Here is a tiny trained network, its code and every weight. The questions are about switching its units off for an input and a target symbol, where a switched-off unit gives its printed mean instead of its output.

import numpy as np


def w(rows, s, z=0):
    codes = np.array(rows[::2]) - 128.0
    scale = np.full(codes.shape[1], s)
    scale[-1] = z or s
    return codes * scale


def f(y):
    return np.maximum(y, 0)


def softmax(a):
    e = np.exp(a - a.max(-1, keepdims=True))
    return e / e.sum(-1, keepdims=True)


def log_softmax(a):
    a = a - a.max(-1, keepdims=True)
    return a - np.log(np.exp(a).sum(-1, keepdims=True))


def net(x, mask):
    ids = ['βγεζθλμξτφψ'.index(c) for c in x.split()]
    T = len(ids)
    res = E[ids] + P[:T]
    u = 0
    for l in range(3):
        r = res
        for j in range(3):
            rows = slice(2 * j, 2 * j + 2)
            q, k, v = (r @ M[l][rows].T for M in (Q, K, V))
            z = softmax(np.where(np.tri(T) > 0, q @ k.T / 2**0.5, -1e9)) @ v
            o = O[l][rows]
            res = res + np.where(mask[u + j], z, o[:, -1]) @ o[:, :-1]
        u += 3
        y = f(res @ A[l][:, :-1].T + A[l][:, -1])
        res = res + np.where(mask[u : u + 4], y, B[l][:, -1]) @ B[l][:, :-1]
        u += 4
    return log_softmax(res[-1] @ U[:, :-1].T + U[:, -1])


Q, K, V, O, A, B = {}, {}, {}, {}, {}, {}
E = w([
[86,183,151,145,130,174,207,217,115,159,116,42],'β',
[118,119,94,73,137,103,199,66,183,87,157,196],'γ',
[144,214,135,55,3,77,54,190,53,70,219,149],'ε',
[217,27,103,90,172,230,93,160,71,82,166,164],'ζ',
[58,126,12,89,186,77,148,132,218,168,172,91],'θ',
[184,195,131,154,124,59,55,73,135,177,17,164],'λ',
[172,165,216,107,84,194,217,160,82,118,81,172],'μ',
[97,70,72,142,182,95,52,50,91,40,116,79],'ξ',
[91,173,154,91,150,169,17,196,172,202,78,168],'τ',
[225,143,38,149,216,141,121,206,113,174,181,13],'φ',
[64,177,190,151,158,149,159,84,93,80,32,66],'ψ',
],0.0068)
P = w([
[138,171,108,117,55,215,112,88,196,132,129,77],'0',
[97,128,115,152,169,106,144,164,98,143,144,157],'1',
[191,167,107,28,69,205,128,51,155,122,94,104],'2',
[121,122,143,130,214,52,157,171,61,108,126,178],'3',
[202,191,123,1,109,184,149,63,146,73,100,118],'4',
[125,143,152,112,219,22,166,188,55,95,123,196],'5',
],0.0058)
Q[0] = w([
[208,95,147,63,50,174,150,96,150,93,205,161],'0.h1',
[60,156,112,186,191,90,110,157,109,162,62,99],'0.h1',
[134,122,126,128,124,134,121,119,134,128,121,116],'0.h2',
[148,152,146,94,100,135,168,131,129,113,140,156],'0.h2',
[161,104,165,75,132,124,143,144,65,62,154,255],'0.h3',
[104,145,102,170,123,132,113,116,174,182,106,34],'0.h3',
],0.0065)
K[0] = w([
[159,177,97,47,2,221,134,95,214,128,188,57],'0.h1',
[100,79,158,197,241,41,128,155,52,130,78,192],'0.h1',
[120,128,112,128,134,128,129,133,144,146,144,119],'0.h2',
[144,127,148,75,98,143,198,107,152,93,134,173],'0.h2',
[116,49,186,150,229,50,189,191,37,96,149,243],'0.h3',
[134,189,80,115,53,193,77,82,202,159,110,40],'0.h3',
],0.0056)
V[0] = w([
[185,130,115,32,37,218,114,98,163,95,176,131],'0.h1',
[193,112,96,179,86,150,117,78,175,169,119,53],'0.h1',
[136,140,132,42,150,89,206,146,75,61,168,200],'0.h2',
[67,153,105,170,120,109,95,173,167,206,146,55],'0.h2',
[104,166,104,122,83,198,88,48,181,84,88,4],'0.h3',
[63,169,97,172,117,131,69,113,194,205,95,33],'0.h3',
],0.0041)
O[0] = w([
[170,159,112,53,95,183,146,124,140,67,191,169,252],'0.h1',
[190,147,64,137,95,163,141,101,179,139,114,83,168],'0.h1',
[141,101,159,105,153,90,167,137,49,85,164,213,149],'0.h2',
[98,142,99,147,117,110,99,171,176,197,130,65,77],'0.h2',
[92,144,102,89,146,156,125,93,132,178,93,2,173],'0.h3',
[88,135,115,151,141,121,88,140,148,209,104,33,90],'0.h3',
],0.0052,0.0015)
A[0] = w([
[135,144,103,173,237,34,107,248,107,217,118,129,194],'0.n1',
[174,141,124,55,96,195,188,88,136,42,134,139,235],'0.n2',
[3,107,136,134,192,102,184,179,130,129,142,125,178],'0.n3',
[113,121,153,166,199,46,103,106,90,134,61,170,251],'0.n4',
],0.0054,0.0022)
B[0] = w([
[109,124,128,71,245,51,139,174,60,209,120,139,189],'0.n1',
[163,137,129,2,138,148,158,105,128,161,117,165,253],'0.n2',
[22,101,108,108,187,136,165,169,120,77,119,143,166],'0.n3',
[126,166,137,124,208,85,115,118,117,91,79,182,198],'0.n4',
],0.0057,0.0064)
Q[1] = w([
[129,84,153,255,108,111,115,161,128,147,168,118],'1.h1',
[105,158,112,100,251,52,145,183,45,122,82,177],'1.h1',
[115,130,121,84,177,119,127,148,57,142,111,156],'1.h2',
[68,146,119,129,207,53,137,182,66,161,120,139],'1.h2',
[151,168,129,34,131,145,159,137,127,114,136,159],'1.h3',
[120,123,115,149,160,72,112,131,99,135,112,136],'1.h3',
],0.0091)
K[1] = w([
[124,153,98,163,21,226,71,71,255,201,107,29],'1.h1',
[166,125,156,65,107,134,161,110,115,79,157,247],'1.h1',
[165,110,162,102,106,129,149,105,115,77,195,207],'1.h2',
[145,109,164,93,135,114,195,132,83,135,180,225],'1.h2',
[166,125,174,137,167,29,173,177,12,53,168,208],'1.h3',
[130,190,147,86,49,171,122,137,135,81,164,86],'1.h3',
],0.006)
V[1] = w([
[126,138,39,126,120,23,113,3,181,87,159,134],'1.h1',
[102,209,228,150,91,112,183,84,142,126,30,161],'1.h1',
[150,114,131,139,83,193,158,118,159,81,148,122],'1.h2',
[85,100,126,117,159,112,119,138,52,106,147,90],'1.h2',
[115,113,151,152,140,150,152,138,153,177,85,140],'1.h3',
[155,176,136,141,127,38,110,139,63,166,120,120],'1.h3',
],0.0066)
O[1] = w([
[91,147,46,147,122,161,123,47,3,189,173,165,164],'1.h1',
[138,113,244,83,114,72,125,20,158,187,197,52,203],'1.h1',
[133,172,121,191,138,74,136,134,145,87,130,111,153],'1.h2',
[106,61,135,111,114,164,149,157,84,124,117,124,5],'1.h2',
[132,105,153,176,114,124,129,112,189,130,159,125,88],'1.h3',
[157,128,55,133,91,57,129,122,111,84,136,103,123],'1.h3',
],0.0073,0.0019)
A[1] = w([
[23,42,177,190,145,156,147,82,86,73,87,75,155],'1.n1',
[120,120,175,147,200,98,174,140,112,78,162,183,170],'1.n2',
[15,22,119,112,117,128,89,164,175,131,117,205,5],'1.n3',
[173,153,172,91,98,150,116,2,130,197,183,75,109],'1.n4',
],0.005,0.0022)
B[1] = w([
[55,107,157,167,132,202,104,76,79,2,124,91,155],'1.n1',
[131,139,113,150,170,66,148,144,144,61,119,154,255],'1.n2',
[94,70,60,129,33,111,110,128,155,139,77,158,146],'1.n3',
[139,83,137,77,81,129,131,86,95,173,77,60,246],'1.n4',
],0.0066,0.0049)
Q[2] = w([
[139,171,118,5,183,99,163,111,75,82,74,129],'2.h1',
[182,133,107,99,69,206,130,97,137,105,118,108],'2.h1',
[97,140,114,66,129,138,106,84,112,89,76,89],'2.h2',
[152,141,93,64,130,107,121,147,135,186,82,134],'2.h2',
[102,117,146,255,135,140,80,87,125,94,172,125],'2.h3',
[78,142,145,89,241,62,154,149,87,118,101,124],'2.h3',
],0.0081)
K[2] = w([
[161,114,156,71,164,58,173,136,56,66,169,211],'2.h1',
[62,89,135,171,172,77,97,181,114,160,68,103],'2.h1',
[147,49,200,102,136,100,145,126,82,77,200,232],'2.h2',
[142,114,123,152,204,3,67,176,80,119,72,122],'2.h2',
[135,175,72,186,47,225,90,88,237,170,120,57],'2.h3',
[155,135,140,71,76,128,186,130,115,114,198,194],'2.h3',
],0.0066)
V[2] = w([
[193,69,94,147,228,147,148,56,157,125,56,134],'2.h1',
[34,107,84,99,163,98,202,128,186,169,136,144],'2.h1',
[82,216,94,148,117,126,98,126,136,144,148,59],'2.h2',
[166,133,103,100,97,159,254,128,162,137,178,133],'2.h2',
[49,82,148,144,146,156,163,105,104,36,126,85],'2.h3',
[158,138,135,147,149,152,243,166,99,150,146,64],'2.h3',
],0.0066)
O[2] = w([
[80,141,127,243,48,218,228,133,209,194,131,221,254],'2.h1',
[111,185,180,216,226,89,78,95,111,160,236,196,222],'2.h1',
[55,175,139,124,152,31,173,126,95,42,156,133,93],'2.h2',
[185,146,128,117,174,50,105,162,127,227,94,174,89],'2.h2',
[9,176,161,89,114,59,240,212,99,151,119,128,120],'2.h3',
[209,35,168,213,182,3,168,244,119,158,168,147,123],'2.h3',
],0.0059,0.0048)
A[2] = w([
[109,94,4,137,24,245,154,81,49,144,104,126,165],'2.n1',
[111,74,72,203,128,109,158,245,119,37,96,168,116],'2.n2',
[155,35,157,65,22,102,156,101,160,153,72,58,4],'2.n3',
[156,148,127,82,45,169,90,109,253,112,58,106,49],'2.n4',
],0.0061,0.0023)
B[2] = w([
[73,86,143,127,94,3,43,131,212,122,93,186,253],'2.n1',
[209,133,109,154,40,150,187,19,136,153,131,44,211],'2.n2',
[159,112,84,206,119,97,144,204,36,134,158,154,212],'2.n3',
[79,49,160,162,170,200,99,177,76,76,191,125,231],'2.n4',
],0.0068,0.0064)
U = w([
[92,136,164,122,61,130,191,138,61,155,146,80,77],'β',
[80,200,87,218,190,128,130,142,74,115,200,210,178],'γ',
[143,142,67,41,156,117,92,148,66,76,81,83,111],'ε',
[201,166,50,184,74,154,182,124,162,97,76,116,191],'ζ',
[59,146,84,101,82,88,134,164,167,123,57,147,4],'θ',
[153,138,164,55,110,168,103,23,150,250,97,109,188],'λ',
[165,133,218,126,158,28,130,164,254,96,126,89,199],'μ',
[129,69,130,213,67,85,79,87,129,103,183,124,76],'ξ',
[110,96,127,129,141,189,101,224,165,109,67,175,98],'τ',
[185,41,128,162,157,152,117,180,73,189,168,115,82],'φ',
[102,115,182,107,155,228,127,84,173,49,186,66,145],'ψ',
],0.0057,0.0028)

Each question gives the input, a string of symbols that net reads in full, and the target symbol t.
The units are the heads (2 rows each of Q, K, V and O) and the neurons (one row each of A and B). Each row of codes is followed by its name. A weight is (code - 128) times the scale printed after its matrix; where a second scale follows, it is the last column's (O, A, B and U).
mask holds one flag per unit, layer by layer, with each layer's heads first. A switched-off unit (its flag False) gives its mean, the last column of its rows in O or B, instead of its output. The means were averaged over made-up inputs and are rounded, as every weight is.
A unit's drop is (log p(t) with every unit on - log p(t) with that unit switched off) / (log p(t) with every unit on - log p(t) with every unit switched off).
The circuit of an input: a set's keep is (log p(t) with only the set's units on - log p(t) with every unit switched off) / (log p(t) with every unit on - log p(t) with every unit switched off). Starting from the 12 units with the biggest drops (on a tie, the unit counted first), units are removed one at a time, each time the one whose removal leaves the highest keep (on an exact tie, the one counted first), for as long as the keep stays at least 0.8.
circuit, biggest first: the units of the circuit, biggest drop first
unit that matters most: the unit with the biggest drop
k most important neurons: the k neurons with the biggest drops, biggest first
k most important neurons of layer l: the k neurons of layer l with the biggest drops, biggest first
heads that matter: for each layer, one digit per head in row order, 1 if its drop is at least 0.15 and else 0, layers parted by /
input γ μ ξ β θ, target μ: 2 most important neurons	(0.n1; 0.n3)
input λ φ ε ξ ψ, target θ: heads that matter	000 / 100 / 001
input ξ λ ζ ξ φ, target θ: unit that matters most	2.n1
input β β θ ξ ζ, target θ: 4 most important neurons	(2.n1; 1.n1; 0.n2; 0.n4)
input γ γ ε θ ξ, target γ: heads that matter	000 / 100 / 100
input λ ψ γ λ, target γ: heads that matter	100 / 100 / 000
input γ φ ε ε φ, target ε: circuit, biggest first	(2.h1; 1.h3)
input φ φ γ, target ζ: circuit, biggest first	(0.n1; 1.h1; 2.n2; 1.h3)
input λ ζ θ θ, target ζ: heads that matter	000 / 100 / 000
input ζ ζ θ ζ τ λ, target ζ: heads that matter	000 / 100 / 100
input θ ξ θ φ λ ψ, target ψ: heads that matter	100 / 110 / 010
input λ θ ψ, target γ: circuit, biggest first	(2.h1; 1.h1; 0.n1)
input λ β λ μ φ ξ, target μ: circuit, biggest first	(1.h1; 0.h3)
input β ζ λ γ ε θ, target ε: heads that matter	100 / 000 / 100
input γ λ ζ φ, target ζ: unit that matters most	2.n2
input θ β τ φ, target φ: 2 most important neurons	(0.n1; 2.n1)
input ε φ μ, target ζ: 2 most important neurons	(0.n1; 2.n2)
input θ θ φ φ λ, target ζ: 2 most important neurons	(0.n1; 2.n2)
input λ γ γ ξ, target γ: heads that matter	000 / 100 / 000
input τ τ ζ γ τ β, target γ: heads that matter	001 / 100 / 100
input θ θ ψ ζ μ, target τ: heads that matter	000 / 100 / 010
input μ ε τ τ γ β, target γ: 2 most important neurons of layer 0	(0.n2; 0.n1)
input ψ ψ ζ, target β: unit that matters most	2.h3
input γ γ θ τ μ, target ψ: 3 most important neurons	(0.n1; 2.n4; 0.n2)
input λ γ φ, target λ: 2 most important neurons of layer 1	(1.n4; 1.n2)
input β β β λ β θ, target θ: 3 most important neurons	(1.n3; 0.n1; 0.n3)
input φ φ γ φ, target γ: heads that matter	000 / 100 / 000
input ψ ψ λ ζ β, target τ: 3 most important neurons of layer 2	(2.n4; 2.n1; 2.n2)
input μ γ ψ φ, target γ: heads that matter	001 / 100 / 100
